Below is a small trained network, with its code and all its weights. Each question gives an input and a class and asks what happens when units are switched off, that is, made to give their printed mean instead of their output.

import numpy as np


def w(rows, s, z=0):
    codes = np.array(rows[::2]) - 128.0
    scale = np.full(codes.shape[1], s)
    scale[-1] = z or s
    return codes * scale


def norm(h):
    return h / np.sqrt((h * h).mean(-1, keepdims=True) + 1e-5)


def f(y):
    return np.maximum(y, 0)


def log_softmax(a):
    a = a - a.max(-1, keepdims=True)
    return a - np.log(np.exp(a).sum(-1, keepdims=True))


def net(x, mask):
    res = np.array(x, float).reshape(1, 4) / 4 @ E
    u = 0
    for l in range(2):
        y = f(norm(res) @ A[l][:, :-1].T + A[l][:, -1])
        res = res + np.where(mask[u : u + 5], y, B[l][:, -1]) @ B[l][:, :-1]
        u += 5
    return log_softmax(norm(res)[-1] @ U[:, :-1].T + U[:, -1])


A, B = {}, {}
E = w([
[125,220,115,209],'x0',
[131,166,201,3],'x1',
[176,100,201,186],'x2',
[175,170,112,117],'x3',
],0.0068)
A[0] = w([
[63,157,93,254,27],'L0N1',
[30,37,37,25,3],'L0N2',
[57,110,97,147,107],'L0N3',
[32,76,223,70,98],'L0N4',
[243,43,199,63,69],'L0N5',
],0.0052,0.0026)
B[0] = w([
[188,80,128,104,254],'L0N1',
[51,94,109,71,244],'L0N2',
[121,91,165,15,188],'L0N3',
[98,112,85,198,250],'L0N4',
[178,131,254,154,234],'L0N5',
],0.0081,0.0025)
A[1] = w([
[94,63,90,127,207],'L1N1',
[184,170,157,125,110],'L1N2',
[72,224,149,112,3],'L1N3',
[109,188,134,114,75],'L1N4',
[168,121,2,248,200],'L1N5',
],0.0099,0.0033)
B[1] = w([
[178,148,90,208,208],'L1N1',
[30,91,17,65,161],'L1N2',
[66,196,137,147,156],'L1N3',
[2,248,221,214,148],'L1N4',
[223,204,104,89,254],'L1N5',
],0.0082,0.0075)
U = w([
[39,44,28,114,173],'0',
[231,203,67,152,188],'1',
[84,125,130,157,2],'2',
[109,132,188,23,122],'3',
[3,249,140,132,186],'4',
[148,92,142,213,92],'5',
[112,63,250,153,169],'6',
[92,136,134,202,43],'7',
],0.014,0.0071)

Each question gives the input, the list of numbers given to net, and the class t.
The units are the neurons (one row each of A and B). Each row of codes is followed by its name. A weight is (code - 128) times the scale printed after its matrix; where a second scale follows, it is the last column's (A, B and U).
mask holds one flag per neuron, layer by layer. A switched-off neuron (its flag False) gives its mean, the last column of its row in B, instead of its output. The means were averaged over made-up inputs and are rounded, as every weight is.
A unit's drop is (log p(t) with every unit on - log p(t) with that unit switched off) / (log p(t) with every unit on - log p(t) with every unit switched off).
The circuit of an input: a set's keep is (log p(t) with only the set's units on - log p(t) with every unit switched off) / (log p(t) with every unit on - log p(t) with every unit switched off). Starting from all 10 units, units are removed one at a time, each time the one whose removal leaves the highest keep (on an exact tie, the one counted first), for as long as the keep stays at least 0.8.
units of the circuit, in order: the units of the circuit, biggest drop first
most important unit: the unit with the biggest drop
k most important neurons: the k neurons with the biggest drops, biggest first
k most important neurons of layer l: the k neurons of layer l with the biggest drops, biggest first
drop when u is switched off: that unit's drop, to one decimal
input [7,-4,-5,-8], class 1: most important neuron of layer 1 => (L1N5)
input [0,-5,8,-6], class 1: 2 most important neurons => (L1N5; L0N5)
input [-3,7,-7,6], class 4: units of the circuit, in order => (L0N1; L1N4; L1N5)
input [7,2,0,-1], class 4: 2 most important neurons => (L0N4; L1N4)
input [4,-1,-4,-8], class 0: 2 most important neurons of layer 1 => (L1N5; L1N4)
input [-6,0,0,1], class 6: units of the circuit, in order => (L0N5; L1N5)
input [-5,3,1,-6], class 6: 2 most important neurons => (L0N5; L1N2)
input [-4,4,1,-2], class 6: units of the circuit, in order => (L1N5; L0N5)
input [-3,-2,6,3], class 6: 3 most important neurons => (L0N5; L1N5; L1N1)
input [-7,6,-8,-3], class 0: 3 most important neurons => (L1N5; L0N4; L0N2)
input [-2,-6,4,-7], class 1: 2 most important neurons of layer 0 => (L0N5; L0N2)
input [-1,8,2,-6], class 6: units of the circuit, in order => (L1N5; L0N5)
input [-8,-4,1,5], class 6: units of the circuit, in order => (L0N5; L1N5)
input [-3,-1,3,8], class 3: most important unit => L1N1
input [-5,2,7,5], class 6: 2 most important neurons => (L1N5; L0N5)
input [-5,6,2,-8], class 6: 2 most important neurons of layer 1 => (L1N5; L1N2)
input [-5,0,0,-4], class 6: 2 most important neurons => (L0N5; L1N2)
input [-3,-1,-4,1], class 0: 2 most important neurons => (L1N5; L0N2)
input [-1,0,-5,8], class 4: 3 most important neurons of layer 1 => (L1N5; L1N4; L1N1)
input [-2,-6,5,-5], class 1: units of the circuit, in order => (L1N5)
input [2,8,3,-1], class 4: 2 most important neurons => (L0N1; L1N2)
input [-2,5,3,-7], class 6: 2 most important neurons => (L0N4; L1N5)
input [6,6,5,2], class 4: drop when L1N2 is switched off => 0.1
input [-2,1,7,7], class 6: drop when L0N5 is switched off => 0.4
input [6,5,-1,7], class 4: drop when L1N3 is switched off => 0.0
input [0,3,-4,7], class 4: drop when L1N5 is switched off => 0.1
input [1,8,-3,-6], class 4: most important neuron of layer 0 => (L0N4)
